Below is a small trained network, with its code and all its weights. Each question gives an input and a target symbol and asks what happens when units are switched off, that is, made to give their printed mean instead of their output.

import numpy as np


def w(rows, s, z=0):
    codes = np.array(rows[::2]) - 128.0
    scale = np.full(codes.shape[1], s)
    scale[-1] = z or s
    return codes * scale


def norm(h):
    return h / np.sqrt((h * h).mean(-1, keepdims=True) + 1e-5)


def f(y):
    return np.maximum(y, 0)


def softmax(a):
    e = np.exp(a - a.max(-1, keepdims=True))
    return e / e.sum(-1, keepdims=True)


def log_softmax(a):
    a = a - a.max(-1, keepdims=True)
    return a - np.log(np.exp(a).sum(-1, keepdims=True))


def net(x, mask):
    ids = ['αβγεζηθλμξπστφω'.index(c) for c in x.split()]
    T = len(ids)
    res = E[ids] + P[:T]
    q, k, v = (norm(res) @ M[0].T for M in (Q, K, V))
    z = softmax(np.where(np.tri(T) > 0, q @ k.T / 4**0.5, -1e9)) @ v
    res = res + np.where(mask[0], z, O[0][:, -1]) @ O[0][:, :-1]
    y = f(norm(res) @ A[0][:, :-1].T + A[0][:, -1])
    res = res + np.where(mask[1:17], y, B[0][:, -1]) @ B[0][:, :-1]
    return log_softmax(norm(res)[-1] @ U[:, :-1].T + U[:, -1])


Q, K, V, O, A, B = {}, {}, {}, {}, {}, {}
E = w([
[186,226,167,82],'α',
[222,73,52,153],'β',
[153,192,179,86],'γ',
[244,106,4,208],'ε',
[132,143,230,111],'ζ',
[166,79,133,166],'η',
[224,190,180,142],'θ',
[140,145,222,96],'λ',
[176,107,114,156],'μ',
[147,201,168,114],'ξ',
[178,214,148,58],'π',
[163,126,201,170],'σ',
[141,94,151,171],'τ',
[147,111,157,140],'φ',
[137,165,179,104],'ω',
],0.0039)
P = w([
[104,132,101,88],'0',
[106,84,164,112],'1',
[149,62,188,104],'2',
[103,196,7,193],'3',
[94,102,158,116],'4',
[152,60,188,106],'5',
[83,198,16,199],'6',
[87,108,150,117],'7',
[155,50,187,107],'8',
[72,206,1,195],'9',
[82,111,146,117],'10',
],0.0048)
Q[0] = w([
[240,142,186,110],'h1',
[187,87,138,65],'h1',
[130,48,247,76],'h1',
[59,221,60,174],'h1',
],0.011)
K[0] = w([
[211,222,150,157],'h1',
[253,132,203,160],'h1',
[138,142,224,226],'h1',
[26,120,41,28],'h1',
],0.0068)
V[0] = w([
[50,62,148,72],'h1',
[57,148,161,173],'h1',
[154,53,116,98],'h1',
[136,116,144,1],'h1',
],0.0044)
O[0] = w([
[15,181,115,185,132],'h1',
[165,123,144,222,84],'h1',
[52,85,3,100,153],'h1',
[44,221,55,153,249],'h1',
],0.0034,0.002)
A[0] = w([
[100,214,110,153,67],'n1',
[131,116,164,223,66],'n2',
[208,193,52,160,60],'n3',
[210,122,76,104,76],'n4',
[183,178,66,73,100],'n5',
[172,125,140,58,214],'n6',
[57,196,77,118,195],'n7',
[254,133,184,178,132],'n8',
[136,169,83,47,166],'n9',
[149,52,81,252,40],'n10',
[217,174,125,238,135],'n11',
[172,199,166,173,12],'n12',
[85,98,205,173,45],'n13',
[139,54,146,157,6],'n14',
[103,74,67,73,88],'n15',
[45,72,145,145,117],'n16',
],0.0056,0.0018)
B[0] = w([
[143,69,112,142,207],'n1',
[65,75,133,61,157],'n2',
[72,41,177,50,207],'n3',
[40,91,246,133,161],'n4',
[114,128,168,210,183],'n5',
[172,171,63,135,214],'n6',
[209,113,141,89,254],'n7',
[101,18,79,152,226],'n8',
[95,50,151,229,193],'n9',
[129,216,187,172,183],'n10',
[165,179,223,69,212],'n11',
[88,180,105,191,173],'n12',
[43,71,27,159,192],'n13',
[96,205,70,86,156],'n14',
[143,142,106,222,157],'n15',
[253,190,118,72,198],'n16',
],0.0042,0.0032)
U = w([
[188,228,169,169,49],'α',
[87,100,51,212,102],'β',
[151,198,217,59,80],'γ',
[84,68,233,175,67],'ε',
[15,104,170,96,142],'ζ',
[147,203,3,150,103],'η',
[218,4,143,103,200],'θ',
[84,163,161,79,131],'λ',
[209,227,86,139,90],'μ',
[9,254,137,175,107],'ξ',
[190,191,184,167,54],'π',
[52,7,84,146,163],'σ',
[27,188,13,117,78],'τ',
[160,104,5,106,252],'φ',
[153,203,127,46,195],'ω',
],0.01,0.0047)

Each question gives the input, a string of symbols that net reads in full, and the target symbol t.
The units are the heads (4 rows each of Q, K, V and O) and the neurons (one row each of A and B). Each row of codes is followed by its name. A weight is (code - 128) times the scale printed after its matrix; where a second scale follows, it is the last column's (O, A, B and U).
mask holds one flag per unit, heads first, then neurons. A switched-off unit (its flag False) gives its mean, the last column of its rows in O or B, instead of its output. The means were averaged over made-up inputs and are rounded, as every weight is.
A unit's drop is (log p(t) with every unit on - log p(t) with that unit switched off) / (log p(t) with every unit on - log p(t) with every unit switched off).
The circuit of an input: a set's keep is (log p(t) with only the set's units on - log p(t) with every unit switched off) / (log p(t) with every unit on - log p(t) with every unit switched off). Starting from the 12 units with the biggest drops (on a tie, the unit counted first), units are removed one at a time, each time the one whose removal leaves the highest keep (on an exact tie, the one counted first), for as long as the keep stays at least 0.8.
circuit, biggest first: the units of the circuit, biggest drop first
unit that matters most: the unit with the biggest drop
top k neurons: the k neurons with the biggest drops, biggest first
drop of u: that unit's drop, to one decimal
input ε γ σ η σ ξ ζ ω, target ω: circuit, biggest first : [n16; n3; n4; n5]
input ε θ π γ ξ, target ξ: circuit, biggest first : [n11; n3]
input θ β ξ β ω ω μ α λ ξ, target ε: circuit, biggest first : [h1; n3; n5]
input γ ω α ξ ε σ ω θ, target θ: circuit, biggest first : [n8]
input θ θ τ θ γ η θ, target ε: top 2 neurons : [n3; n8]
input τ α ζ, target ζ: top 4 neurons : [n13; n7; n8; n11]
input ξ μ μ α π ω τ φ, target φ: circuit, biggest first : [n16; n13]
input σ λ ξ μ π λ, target σ: circuit, biggest first : [n13; n11; h1]
input γ ζ ω ω ω, target ω: top 3 neurons : [n16; n8; n7]
input σ ξ λ λ φ φ σ ω λ, target σ: top 4 neurons : [n13; n7; n11; n8]
input σ ω μ σ θ σ, target σ: top 3 neurons : [n8; n13; n7]
input β μ α σ θ ζ ω, target σ: top 2 neurons : [n9; n3]
input ξ η ζ, target ζ: circuit, biggest first : [n13; h1; n8]
input σ ξ τ, target σ: unit that matters most : n13
input β ξ φ θ λ τ η τ φ π, target σ: top 2 neurons : [n9; n3]
input θ ξ τ τ σ ω, target σ: top 2 neurons : [n13; n7]
input ξ σ ω λ γ η, target σ: top 3 neurons : [n7; n13; n2]
input σ ξ γ, target σ: top 2 neurons : [n16; n11]
input ξ θ λ ζ μ π γ τ, target τ: top 2 neurons : [n13; n16]
input τ ε ω ξ η, target η: unit that matters most : n16
input η π ξ, target ξ: top 3 neurons : [n8; n16; n3]
input ζ φ α λ σ ξ, target σ: drop of n16 : 0.2
input μ γ ω γ ω η, target η: drop of n11 : 0.2
